Here is a tiny trained network, its code and every weight. The questions are about switching its units off for an input and a class, where a switched-off unit gives its printed mean instead of its output.

import numpy as np


def w(rows, s, z=0):
    codes = np.array(rows[::2]) - 128.0
    scale = np.full(codes.shape[1], s)
    scale[-1] = z or s
    return codes * scale


def norm(h):
    return h / np.sqrt((h * h).mean(-1, keepdims=True) + 1e-5)


def f(y):
    return y / 2 * (1 + np.tanh(0.7978845608 * (y + 0.044715 * y**3)))


def log_softmax(a):
    a = a - a.max(-1, keepdims=True)
    return a - np.log(np.exp(a).sum(-1, keepdims=True))


def net(x, mask):
    res = np.array(x, float).reshape(1, 8) / 4 @ E
    u = 0
    for l in range(2):
        y = f(norm(res) @ A[l][:, :-1].T + A[l][:, -1])
        res = res + np.where(mask[u : u + 14], y, B[l][:, -1]) @ B[l][:, :-1]
        u += 14
    return log_softmax(norm(res)[-1] @ U[:, :-1].T + U[:, -1])


A, B = {}, {}
E = w([
[155,214,131,119,58,156,151,136,208,106],'x0',
[254,235,176,100,107,184,52,164,102,160],'x1',
[169,58,156,93,202,27,168,108,54,38],'x2',
[233,60,187,55,90,100,119,92,133,123],'x3',
[115,75,69,94,191,143,95,164,127,42],'x4',
[184,151,108,148,86,246,63,101,47,220],'x5',
[95,137,145,94,55,115,26,198,99,157],'x6',
[116,182,64,51,55,192,190,112,30,58],'x7',
],0.0062)
A[0] = w([
[160,131,139,138,128,133,92,140,112,157,127],'L0N0',
[128,143,116,124,136,109,129,147,140,143,111],'L0N1',
[120,133,139,127,121,134,147,103,113,116,78],'L0N2',
[139,158,119,139,86,183,115,132,123,135,132],'L0N3',
[180,153,105,135,192,220,152,102,53,100,167],'L0N4',
[183,111,137,59,116,93,94,156,89,66,33],'L0N5',
[134,197,140,134,93,104,142,139,137,111,68],'L0N6',
[145,100,128,98,117,119,171,105,115,122,92],'L0N7',
[101,96,119,130,154,110,97,138,175,91,127],'L0N8',
[137,170,113,107,64,230,95,146,153,142,69],'L0N9',
[8,134,105,103,81,155,103,149,94,137,145],'L0N10',
[175,130,161,129,138,125,60,150,131,186,123],'L0N11',
[156,140,144,166,130,150,119,115,135,143,76],'L0N12',
[151,138,118,95,121,133,122,137,100,89,2],'L0N13',
],0.019,0.0044)
B[0] = w([
[147,110,48,157,67,74,106,102,153,124,176],'L0N0',
[93,78,137,125,132,146,67,133,159,103,135],'L0N1',
[141,72,141,134,99,157,93,160,98,140,131],'L0N2',
[184,216,49,143,167,135,99,71,197,148,201],'L0N3',
[74,108,76,113,144,177,164,228,47,122,220],'L0N4',
[97,135,168,21,174,94,84,66,48,98,193],'L0N5',
[121,211,163,166,112,154,161,105,139,65,161],'L0N6',
[187,99,135,94,155,179,143,72,158,173,158],'L0N7',
[115,136,120,156,211,84,151,150,95,110,189],'L0N8',
[183,182,94,30,116,254,158,97,254,152,249],'L0N9',
[113,108,80,134,144,163,144,229,43,161,210],'L0N10',
[120,161,99,175,97,126,102,173,153,240,220],'L0N11',
[123,88,154,103,125,168,98,174,54,161,160],'L0N12',
[91,124,164,130,186,82,187,38,130,168,150],'L0N13',
],0.016,0.014)
A[1] = w([
[91,234,134,140,81,146,136,129,173,81,246],'L1N0',
[155,97,158,132,43,124,218,106,88,122,125],'L1N1',
[143,105,89,168,52,119,68,166,156,148,30],'L1N2',
[99,136,102,103,65,96,65,83,106,167,83],'L1N3',
[115,27,166,105,156,123,181,121,141,122,254],'L1N4',
[96,96,178,40,128,146,102,106,114,3,9],'L1N5',
[85,98,137,132,208,115,110,196,200,102,179],'L1N6',
[169,84,107,126,53,239,133,86,161,143,169],'L1N7',
[151,151,82,106,163,192,163,121,109,98,28],'L1N8',
[116,155,230,164,128,84,137,125,153,101,138],'L1N9',
[153,97,188,182,109,114,83,97,128,168,74],'L1N10',
[94,156,171,111,123,83,113,143,158,171,56],'L1N11',
[100,118,80,172,70,125,207,165,82,96,79],'L1N12',
[128,132,157,224,130,111,142,80,160,18,117],'L1N13',
],0.016,0.0018)
B[1] = w([
[113,86,150,57,74,154,102,162,128,163,204],'L1N0',
[137,181,92,88,144,146,122,97,139,145,130],'L1N1',
[144,117,171,77,157,88,146,68,140,50,182],'L1N2',
[150,130,120,190,140,157,182,144,191,105,165],'L1N3',
[129,214,105,131,135,155,136,52,133,105,193],'L1N4',
[122,163,218,90,141,91,85,81,58,170,170],'L1N5',
[139,87,59,158,103,156,147,140,77,120,206],'L1N6',
[146,193,125,88,50,118,114,140,157,113,251],'L1N7',
[148,112,138,206,112,5,80,104,118,126,239],'L1N8',
[49,109,153,78,100,171,137,147,131,117,148],'L1N9',
[109,122,150,129,202,129,111,176,164,211,144],'L1N10',
[179,94,130,151,123,91,119,152,94,108,145],'L1N11',
[149,103,93,79,140,111,77,192,115,132,182],'L1N12',
[101,84,196,165,107,175,122,115,173,120,154],'L1N13',
],0.021,0.012)
U = w([
[201,213,85,47,39,145,98,163,211,185,162],'0',
[118,168,197,53,195,82,119,23,35,119,162],'1',
[83,87,104,213,151,209,213,53,165,61,101],'2',
[119,87,20,136,165,100,114,233,27,136,143],'3',
[180,107,190,131,127,101,177,144,158,64,2],'4',
[192,79,193,204,193,13,118,160,216,197,125],'5',
[65,52,246,107,70,161,122,181,172,122,107],'6',
],0.012,0.0074)

Each question gives the input, the list of numbers given to net, and the class t.
The units are the neurons (one row each of A and B). Each row of codes is followed by its name. A weight is (code - 128) times the scale printed after its matrix; where a second scale follows, it is the last column's (A, B and U).
mask holds one flag per neuron, layer by layer. A switched-off neuron (its flag False) gives its mean, the last column of its row in B, instead of its output. The means were averaged over made-up inputs and are rounded, as every weight is.
A unit's drop is (log p(t) with every unit on - log p(t) with that unit switched off) / (log p(t) with every unit on - log p(t) with every unit switched off).
The circuit of an input: a set's keep is (log p(t) with only the set's units on - log p(t) with every unit switched off) / (log p(t) with every unit on - log p(t) with every unit switched off). Starting from the 12 units with the biggest drops (on a tie, the unit counted first), units are removed one at a time, each time the one whose removal leaves the highest keep (on an exact tie, the one counted first), for as long as the keep stays at least 0.8.
units of the circuit, in order: the units of the circuit, biggest drop first
k most important neurons: the k neurons with the biggest drops, biggest first
top k neurons in layer l: the k neurons of layer l with the biggest drops, biggest first
drop when u is switched off: that unit's drop, to one decimal
input [3,4,8,0,-1,-6,3,-5], class 1: units of the circuit, in order	(L0N5)
input [5,3,5,0,-6,8,-8,-6], class 3: top 2 neurons in layer 0	(L0N4; L0N9)
input [-7,-8,8,1,1,8,5,0], class 1: units of the circuit, in order	(L0N11; L0N5)
input [5,-5,7,7,-1,-6,-7,-4], class 1: units of the circuit, in order	(L0N11; L1N5)
input [3,-8,1,5,-7,-3,6,-2], class 2: 3 most important neurons	(L0N5; L0N9; L0N11)
input [-6,-1,3,-2,-5,2,-5,-2], class 3: 2 most important neurons	(L0N9; L0N5)
input [-4,7,4,5,0,4,3,-5], class 5: 2 most important neurons	(L0N9; L1N3)
input [2,-6,6,-6,1,-8,-2,4], class 3: 3 most important neurons	(L0N5; L1N12; L1N6)
input [-2,0,-2,-7,-3,-5,-6,-2], class 2: 2 most important neurons	(L0N4; L0N10)
input [-2,4,7,3,-2,-2,0,-5], class 5: top 2 neurons in layer 0	(L0N11; L0N4)
input [8,2,2,5,4,-5,-8,-7], class 2: top 2 neurons in layer 0	(L0N5; L0N9)
input [-7,2,-2,-7,-2,-4,-5,-8], class 3: 2 most important neurons	(L1N6; L0N6)
input [4,-3,1,1,-6,-2,-5,-7], class 2: 2 most important neurons	(L0N9; L0N11)
input [-4,-2,-6,4,0,-4,6,5], class 3: units of the circuit, in order	(L0N10)
input [6,-6,7,-8,-3,6,-2,-5], class 2: top 2 neurons in layer 1	(L1N13; L1N4)
input [6,-1,5,-8,-5,-7,2,3], class 6: top 2 neurons in layer 0	(L0N6; L0N4)
input [4,2,2,-7,3,-2,1,-7], class 3: drop when L1N6 is switched off	0.3
input [1,4,2,4,-5,-2,2,4], class 1: drop when L0N5 is switched off	1.0
input [2,4,-2,5,-7,-6,-5,-2], class 6: drop when L1N9 is switched off	0.1
input [0,-3,-6,-7,-8,-8,2,-2], class 3: top neuron in layer 0	(L0N10)
input [2,-1,5,1,5,-1,1,-6], class 1: drop when L0N5 is switched off	0.2
